In the rows, zero is written as 128.
Here are made-up nodes, facts about them, and rows of numbers that follow some of those facts. Name the node behind each unnamed row.

Some facts about the nodes:
safuskek {rigrol=900, trigrum=450}
totrel {rigrol=372, trigrum=624}
soken {rigrol=900, trigrum=450, floplak=gotru,kizul}
staklil {rigrol=184, trigrum=450, floplak=sodu,tumo}
zedul {rigrol=17, trigrum=24, sodrasik=fustan, floplak=reretrul,tekim,flatrur}
rastel {kladravok=vubedor, rigrol=184, trigrum=826, floplak=reretrul}
duzetrel {rigrol=17, trigrum=450, floplak=mekler,bibrin,brobar}
flekur {kladravok=dovir,brobar, rigrol=456, trigrum=572, sodrasik=suzovu}
vagrak {kladravok=vifan, rigrol=456, trigrum=826}
fezo {kladravok=bredros,lenan, rigrol=372, trigrum=450, floplak=bradi,rifli}
zaton {rigrol=456, trigrum=624}
klifluk {kladravok=dragun, rigrol=372, trigrum=450, sodrasik=filim,lenan, floplak=flatrur}
grupak {rigrol=17, trigrum=572, sodrasik=trozuklis, floplak=grudrol}
tebrel {kladravok=puzuplo, rigrol=900, trigrum=450}
stapluni {kladravok=vubedor, rigrol=456, trigrum=24, floplak=vumu}
nore {rigrol=524, trigrum=826, sodrasik=zedul,pedi}
kizul {rigrol=900, trigrum=826}
plaplaklar {rigrol=524, trigrum=450}
pidu {kladravok=zagrak,soken, rigrol=456, trigrum=24}
meplobar {rigrol=900, trigrum=572, floplak=tumo,tuklen}
dokar {kladravok=fezon,ropostol,flimudruk, rigrol=456, trigrum=24}
guvak {kladravok=puzuplo, rigrol=17, trigrum=450}
gutrus {rigrol=524, trigrum=572, floplak=gotru,gutri}
stagrim {kladravok=brunipo, rigrol=524, trigrum=450, floplak=ruklal}
gutri {rigrol=524, trigrum=450, sodrasik=lutagrul}
tinokir {rigrol=372, trigrum=826}
reki {rigrol=372, trigrum=826, sodrasik=plaplaklar}
vesus {rigrol=900, trigrum=826, sodrasik=dokar,trozuklis, floplak=rabesko,drabrastor,kizul}
lumin {rigrol=900, trigrum=826}
pimolak {rigrol=524, trigrum=450, floplak=safuskek}
drutek {kladravok=rastel,puzuplo, rigrol=524, trigrum=572}
milum {kladravok=totrel, rigrol=456, trigrum=826, sodrasik=zuskir,bibrin}
drusum {rigrol=900, trigrum=450, floplak=dokar,kepi,trozuklis}
kifa {kladravok=plaplaklar, rigrol=524, trigrum=24, sodrasik=drabrastor, floplak=gotru,safuskek,plegrir,tebrel}
maskel {kladravok=vifan,bibrin, rigrol=184, trigrum=826}
vigrin {rigrol=372, trigrum=624}
zega {rigrol=456, trigrum=450, sodrasik=rupleplok}
zeskal {rigrol=456, trigrum=572, floplak=maskel,zorun,pogrul}
pove {rigrol=372, trigrum=24}
susa {kladravok=grupak, rigrol=456, trigrum=24}
serabros {kladravok=plaplaklar, rigrol=184, trigrum=572, sodrasik=lutagrul, floplak=vifan,totrel}
flaska {rigrol=372, trigrum=450, floplak=zoke,lumin,pogrul}
bibrin {kladravok=vubedor,pimolak, rigrol=900, trigrum=572}
fledali {kladravok=mekler,broti, rigrol=372, trigrum=572}
luso {kladravok=ladrer, rigrol=524, trigrum=572}
klodro {rigrol=372, trigrum=826, floplak=zoskos}
beflor {rigrol=184, trigrum=826, floplak=flibra}
gigros {kladravok=plaplaklar,pedi,ravo, rigrol=456, trigrum=450}
vifan {kladravok=vubedor, rigrol=900, trigrum=450}
skibram {kladravok=luso, rigrol=900, trigrum=826, sodrasik=vigrin,sapor, floplak=zoskos,mekler,vegu,zega,tinokir}
puzuplo {rigrol=900, trigrum=450, sodrasik=plaplaklar,gubifel,plestam,vaklo}
vaklo {rigrol=456, trigrum=826, floplak=reki}
drabrastor {rigrol=184, trigrum=24, sodrasik=dokar}
gunam {rigrol=372, trigrum=450, floplak=tinokir}
broti {kladravok=lenan,ravo, rigrol=524, trigrum=450, floplak=gubifel}
tuklen {rigrol=372, trigrum=450, sodrasik=fustan}
vedus {kladravok=ropostol,tade, rigrol=456, trigrum=450}
sutram {rigrol=524, trigrum=572}
trozuklis {rigrol=17, trigrum=450}
tekim {kladravok=dragun, rigrol=900, trigrum=450, sodrasik=meplobar}
sodu {kladravok=pidu, rigrol=456, trigrum=826}
sapor {rigrol=456, trigrum=450}
plestam {rigrol=456, trigrum=826, floplak=pedi,zuskir,reki}
reretrul {kladravok=vatuk,sapor, rigrol=456, trigrum=450}
pluvabo {rigrol=372, trigrum=24, sodrasik=drabrastor,vesus,meplobar, floplak=skemak}
kiflik {rigrol=184, trigrum=572, sodrasik=bubrus,vaklo, floplak=sutram,vedus}
pogrul {rigrol=372, trigrum=450}
traklaklun {rigrol=17, trigrum=24, floplak=lenan,sutram}
fliskik {kladravok=dragun, rigrol=456, trigrum=826, floplak=skekopo}
kefizek {rigrol=372, trigrum=24, sodrasik=fleba}
ropostol {kladravok=vubedor,pimolak, rigrol=17, trigrum=450, sodrasik=kluples, floplak=plegrir}
plipu {rigrol=372, trigrum=624}
pedi {rigrol=17, trigrum=450, sodrasik=plegrir,vaklo}
skemak {kladravok=zagrak, rigrol=17, trigrum=24}
fezon {kladravok=lususto,mekler, rigrol=524, trigrum=450, floplak=tinokir}
bolok {kladravok=skekopo,buna, rigrol=372, trigrum=826}
lutagrul {rigrol=524, trigrum=826, sodrasik=stipir}
gubifel {kladravok=trogrir, rigrol=372, trigrum=450}
zoskos {rigrol=372, trigrum=450}
dreter {rigrol=372, trigrum=572, sodrasik=vigrin,flatrur}
trogrir {kladravok=serabros,broti, rigrol=372, trigrum=572}
fustan {rigrol=456, trigrum=624}
klodrol {rigrol=900, trigrum=826, sodrasik=meplobar}
stire {rigrol=524, trigrum=572}
zuskir {rigrol=900, trigrum=826, sodrasik=fleba,vatuk,stagrim}
gotru {rigrol=524, trigrum=24}
lususto {kladravok=vubedor,maskel, rigrol=900, trigrum=624, sodrasik=meplobar,fustan}
tade {kladravok=vifan, rigrol=184, trigrum=450, floplak=vumu,grizor,tinokir,luso}
grudrol {kladravok=grupak,fleba,stapluni,ravo, rigrol=456, trigrum=826}
dovir {rigrol=456, trigrum=624, sodrasik=gubifel,pedi, floplak=lenan}
skolar {rigrol=184, trigrum=826, floplak=sutram,nore,bradi,trozuklis,lumin}
zoke {kladravok=skemak, rigrol=456, trigrum=572}
bonol {rigrol=524, trigrum=450, floplak=rabesko,pedi}
bradi {rigrol=17, trigrum=24}
mamos {kladravok=pove,drutek,broti, rigrol=184, trigrum=450}
mekler {kladravok=vifan, rigrol=900, trigrum=24}
flimudruk {kladravok=vagrak, rigrol=17, trigrum=826}
stipir {rigrol=17, trigrum=450, sodrasik=vigrin,vaklo}
vumu {rigrol=900, trigrum=826}
tranubu {kladravok=mekler, rigrol=372, trigrum=450, sodrasik=plaplaklar, floplak=sutram,plipu}
kepi {rigrol=524, trigrum=24}
suskaro {kladravok=rastel, rigrol=372, trigrum=826}
tumo {rigrol=184, trigrum=450}
rabesko {rigrol=524, trigrum=826}
brobar {kladravok=zagrak,guvak,skekopo,vagrak, rigrol=372, trigrum=450}
dragun {kladravok=suskaro, rigrol=184, trigrum=450, floplak=toram}
kluples {kladravok=tebrel, rigrol=184, trigrum=450, sodrasik=toram}
zagrak {kladravok=klodrol, rigrol=372, trigrum=450}
tugik {rigrol=900, trigrum=450, floplak=dokar,totrel,pogrul}
suzovu {rigrol=524, trigrum=572}
ravo {kladravok=vagrak, rigrol=524, trigrum=572, sodrasik=tuklen, floplak=nogruple}
buna {kladravok=mekler, rigrol=524, trigrum=450, sodrasik=basko, floplak=rifli}
skonur {rigrol=17, trigrum=450, sodrasik=sapor, floplak=maskel}
vegu {kladravok=sapor, rigrol=456, trigrum=572}
skekopo {kladravok=grupak, rigrol=372, trigrum=624, sodrasik=bibrin,meplobar}
grobra {rigrol=184, trigrum=450, floplak=plaplaklar}
mapos {kladravok=fezo, rigrol=900, trigrum=826, sodrasik=drabrastor, floplak=zaton,brunipo,zorun}
rifli {rigrol=184, trigrum=450}
nogruple {kladravok=rastel,tebrel,stipir, rigrol=900, trigrum=450, sodrasik=skonur,brunipo,serabros}
tevon {kladravok=stapluni,flatrur, rigrol=17, trigrum=450}
bubrus {rigrol=184, trigrum=572, sodrasik=grupak,boplek}
ladrer {kladravok=mekler,suskaro, rigrol=372, trigrum=572, floplak=skemak}
grizor {rigrol=900, trigrum=624, sodrasik=tuklen,meplobar}
datatis {rigrol=900, trigrum=572, floplak=zorun}
vatuk {kladravok=vagrak, rigrol=456, trigrum=450}
rupleplok {kladravok=dragun, rigrol=184, trigrum=450, sodrasik=mapos,meplobar}
vubedor {rigrol=456, trigrum=450, sodrasik=drabrastor,dokar}
lenan {rigrol=17, trigrum=624}
trifu {rigrol=17, trigrum=24, floplak=plaplaklar,safuskek,grizor,stire}
mipim {rigrol=17, trigrum=450, sodrasik=boplek, floplak=lenan,bradi}
kladu {kladravok=skemak,grudrol,vatuk, rigrol=184, trigrum=572}
brunipo {kladravok=traklaklun, rigrol=184, trigrum=24, sodrasik=klifluk}
fleba {kladravok=stapluni, rigrol=17, trigrum=450, floplak=lususto,zaton}
filim {kladravok=vifan, rigrol=524, trigrum=572, sodrasik=vubedor,vaklo, floplak=pove}
breki {rigrol=456, trigrum=450, floplak=mekler,pove,lutagrul,vigrin,kepi}
flibra {rigrol=524, trigrum=826, sodrasik=kifa}
plegrir {rigrol=372, trigrum=826, sodrasik=rupleplok}
drodrebik {kladravok=rastel, rigrol=456, trigrum=450, sodrasik=gubifel, floplak=rabesko,bibrin}
bredros {kladravok=klodro,flatrur, rigrol=184, trigrum=826, sodrasik=plegrir, floplak=plegrir}
basko {rigrol=184, trigrum=826, sodrasik=tuklen, floplak=sodu,grudrol,vifan,fledali}
boplek {kladravok=maskel, rigrol=456, trigrum=450, sodrasik=grupak, floplak=sodu,ruklal}
flatrur {kladravok=fleba,maskel,klodrol, rigrol=184, trigrum=826}
zorun {kladravok=vifan, rigrol=372, trigrum=450}
saka {rigrol=524, trigrum=572, sodrasik=plegrir}
ruklal {kladravok=grudrol,pidu,lenan,dovir, rigrol=184, trigrum=450}
fistabras {rigrol=372, trigrum=826, floplak=lususto,dokar,vegu}
toram {rigrol=456, trigrum=572}

Some nodes and their rows:
brunipo: [184 115 108 129 104 153 139 177 129 110 170 100 111 117 127  99 168 172
 134 108 126 131 130  98 121 127 148 108 113]
flimudruk: [174 108 138 130 143 137 152 122 149 104 146 105 146 121 125 170  72 104
 107 112 130 130 175 148 118 124  99 129 109]
luso: [136 110 146 173 107 136  93 122 130 134 140 104  94 149 169 112 133 135
 121 112 122 147 112 173 125 129 120 110  94]
tevon: [127 109 144 130 100 142 117 121 128 106 139 107 117 138 121 124  79 104
 122 112 101 143 116 112 111 131 128 120  92]
filim: [136 124 152 150  99 188 111 172 134 119 142 103  93 116 134 101 184 170
 126 114 108 124 115 151 116 125 126 111  98]
stire: [133 113 152 178  89 139  90 127 134 133 134 103  97 146 161 115 148 142
 130 116 130 149 116 156 149 124 118 111  99]
vagrak: [164 109 138 129 120 134 177 124 167 103 147 107 161 123 121 160  80 106
 106 117 131 125 146 139 118 120 101 124 118]
vesus: [208 114 101 122 135 169 129 164 140 102 138 126 110 112 122 130 118 146
 104 115 109 128 187 113 127 125  99 149 143]
mekler: [145 110 107 131 112 136 131 133 138 121 151 112 125 129 137 114 100 111
 105 114 147 134 127 148 118 126 103 115  99]
fustan: [178 113 139 124  95 144 122 118 138 109 136 101 149 119 130 130  84 111
 101 106 103 133 120 106 109 155 102 194 119]
brobar: [128 118 108 128  91 137  84 124 131 116 131 112 130 146 130 105  77 102
 139 138 114 159 111 101 116 174 117 108  96]
kepi: [149 114 118 128 123 133  97 135 132 110 151 111 107 134 144 128 112 118
 124 107 153 135 143 128 132 123 101 120  93]
fezo: [129 116 105 126  95 141  83 131 131 104 137 138 109 123 123 100  83  99
 139 137 108 149 116 115 111 151 105 109  97]
plestam: [206 107 169 133 123 152 159 146 162 110 141 122 154 116 117 135 148 163
 108 117 112 124 151 106 111 121 100 123 124]
plegrir: [190 119 105 135 140 138  82 191 135 105 146 124 149 119 133 118 151 162
 117 123 151 126 177 108 147 141 102 138 103]
gotru: [148 111 117 132 116 138  98 135 133 117 144 106 103 132 144 127 113 119
 120 109 158 137 135 130 129 126 105 121  94]
nogruple: [147 111 114 120  97 157 106 109 134 120 169 103 123 118 117 106  95 121
 148 135 103 138 114 100 116 128 155 117  93]

Name these rows:
No name comes twice in this set of rows, the named rows included.
[179 109 114 127 156 141 102 118 179 114 140 101 163 121 112 246  76 125
 102 115 163 125 202 115 118 131 104 111  96] | fliskik
[131 192 111 131 102 139  93 120 128 107 136 103 163 109 123 208  77  95
 105 185 120 119 148 102 171 124  98 112 103] | skekopo
[218 115 182 128 115 164 157 147 155 112 141 111 162 113 128 121 178 176
 110 115 105 121 151  97 114 127 102 137 152] | vaklo
[127 107 225 168  94 139 138 114 160 131 144 107  95 162 173 115 152 151
 118 116 121 157 113 140 131 128 107 121  92] | toram

Now the same nodes, written a new way:
Some rows with their names:
pluvabo: [164 133 129  98 124 123 138 141 161 137 146 116 110 137 129]
mapos: [ 71 121 149 111 119 128 112 139 130 104 129 136 142 120 105]
tuklen: [148 131 119 133 129 117 145 119 129 140 133 120 123 133 145]
tranubu: [155 132 135 119 145  96 131 147 144 141 149 134 119 135 147]
puzuplo: [171 142 103 137 142 113 133 118 126 138 117 125 130 129 125]
pedi: [146 136  89 136 157 122 125 106 119 146 105 126 130 130 111]
fliskik: [ 79 121 164 117 107 130 123 151 132  99 137 135 142 121 124]
luso: [144 129 117 150 136 132 118 141 105 118  99 139 134 117 120]
suzovu: [224  95 113 198 139 168 117  93 111 116 228 156 183 160 100]
mekler: [166 117 112 123 113 126 126 130 128 147 135 128  90 128 114]
dragun: [137 112 140 116 147 115 139 121 150 134 128 124 120 135 150]
reretrul: [169 123 125 134 130 124 139 125 128 134 119 128 111 130 146]
gotru: [198 139  95 120 128 150 126 146 124 135 107 126 110 134 107]
kladu: [ 88 119 151 139 116 114 136 115 127 122 130 129 131 128 142]
traklaklun: [121 147 101 116 148 130 112 171 152 160 127 139 121 141 102]
trifu: [153 127  95 102 150 138 119 128 145 147 113 121 116 134  98]
meplobar: [ 88 123 123 118 143 137 122 127 123 125 129 129 148 127 127]

Which node is each row?
No name comes twice in this set of rows, the named rows included.
[136 123 137 116 146 115 133 136 144 140 138 133 122 135 151] | fezo
[151 118 128 124 125 117 137 111 118 140 142 127 108 131 145] | zorun
[103  95 128 141 125 160 137 129 111 146 104 133 102 137 157] | vatuk
[141 148  97 125 173 108 114 146 133 154 129 137 139 134 114] | mipim
[148  98 134 122 130 114 130 118 143 146 162 112 112 114 152] | tade
[177 121 130 112 146 120 134 132 135 133 135 129 117 129 150] | boplek
[155 130 117 136 129 135 141 130 122 138 122 122 123 133 148] | sapor
[124 150 109 147 136 131 116 164 105 126 115 145 145 125 121] | sutram
[140 144  95 130 133 131 121 132 138 155 108 130 115 138  94] | bradi
[149 135 112 135 125 121 129 125 130 132 125 121 128 125 115] | grizor
[ 53 123 126 138 118 125 109 127 111 112 111 138 139 121  87] | flimudruk

The same nodes again, as new rows of numbers:
Named rows:
plestam: [ 85 145 149 116 136 125  57 140 145 120 134 136 129  88 140]
pimolak: [133  85 105  96 149  86  58 116  60  97 154 137 131 149 136]
tranubu: [155 112 126 120 146  55 121 110 111  77 168 112  95 114 124]
fezon: [145  95 120  83 143  91  56 118  76  95 158 125 128 162 115]
bradi: [110 105 114 113 148  97  73 134  93  88 126 129 115 122 112]
plaplaklar: [131  99 109  85 145  81  62 119  52  97 144 138 117 149 125]
flibra: [108 157 129  70 169 121  80 133  89  87 125 181 130 140 155]
sodu: [ 92 154 149 111 126 129  63 139 140 124 125 152 109  94 134]
fustan: [ 94 165 164 111 154 141  54 143 134 125 137 160 106  77 135]
stipir: [ 90 119 114  78 144  46  77  90  94  76 140 124  97 126 127]
tekim: [146  97 170 123 167  95  72 110  79  66 149 124  49 125 122]
brunipo: [ 85 134 135  97 132  87  73 121  82  67 131 131 102 132 133]
tuklen: [171 126 151 138 173  55  88 106  80  68 171 127  75 104 121]
rifli: [116  98 121  94 134  86  50 124  70 107 145 118 104 126 126]
tevon: [137  88 110 104 135  81  63 116  90 105 142 131  94 129 117]
susa: [ 99 121 140 131 118  96  62 134 111 107 126 103  94 103 120]
brobar: [186 107 117 131 137  61 106 120 102 110 157 119  96 111 114]

Which node is each row?
No name comes twice in this set of rows, the named rows included.
[173 121 154 149 178  77 119 135 107  64 143 103  97 120 152] | pluvabo
[111  87 129 106 123  87  55 120  86 105 154 117 110 137 131] | dragun
[117 147 114  84 161 127  67 142  95 104 128 193 143 134 136] | rabesko
[108 157 142  93 167 112  85 124 137  89 124 173 112 106 136] | zuskir
[127 164 161 109 188 150  68 127 132  76 141 190  79 105 142] | lususto
[110 140 146  95 174 113 105 129 146  96 116 148 118 121 169] | vesus
[113 110 126  96 149  53  78  97 100  85 143 126  90 120 121] | puzuplo
[ 81 139 133  96 154 136  71 151 116 111 140 157 144 111 141] | skolar
[ 67 154 145 104 134 112  66 134 151 116 134 135 134  89 139] | vaklo
[ 83 153 140  54 150  88  77 105 100 105 146 157 109 121 151] | bubrus
[188 109 128 126 158  58  86 126 117 112 163  99 122 121 109] | gunam
[109 154 152  93 162 112  84 122 155  83 135 164 122 119 136] | skibram
[158 144 127 135 160  60 109 127 110  72 141 125 105 113 125] | kefizek
[113 103 139  95 139  73  82 126 107 109 119  52  58 122 182] | vubedor

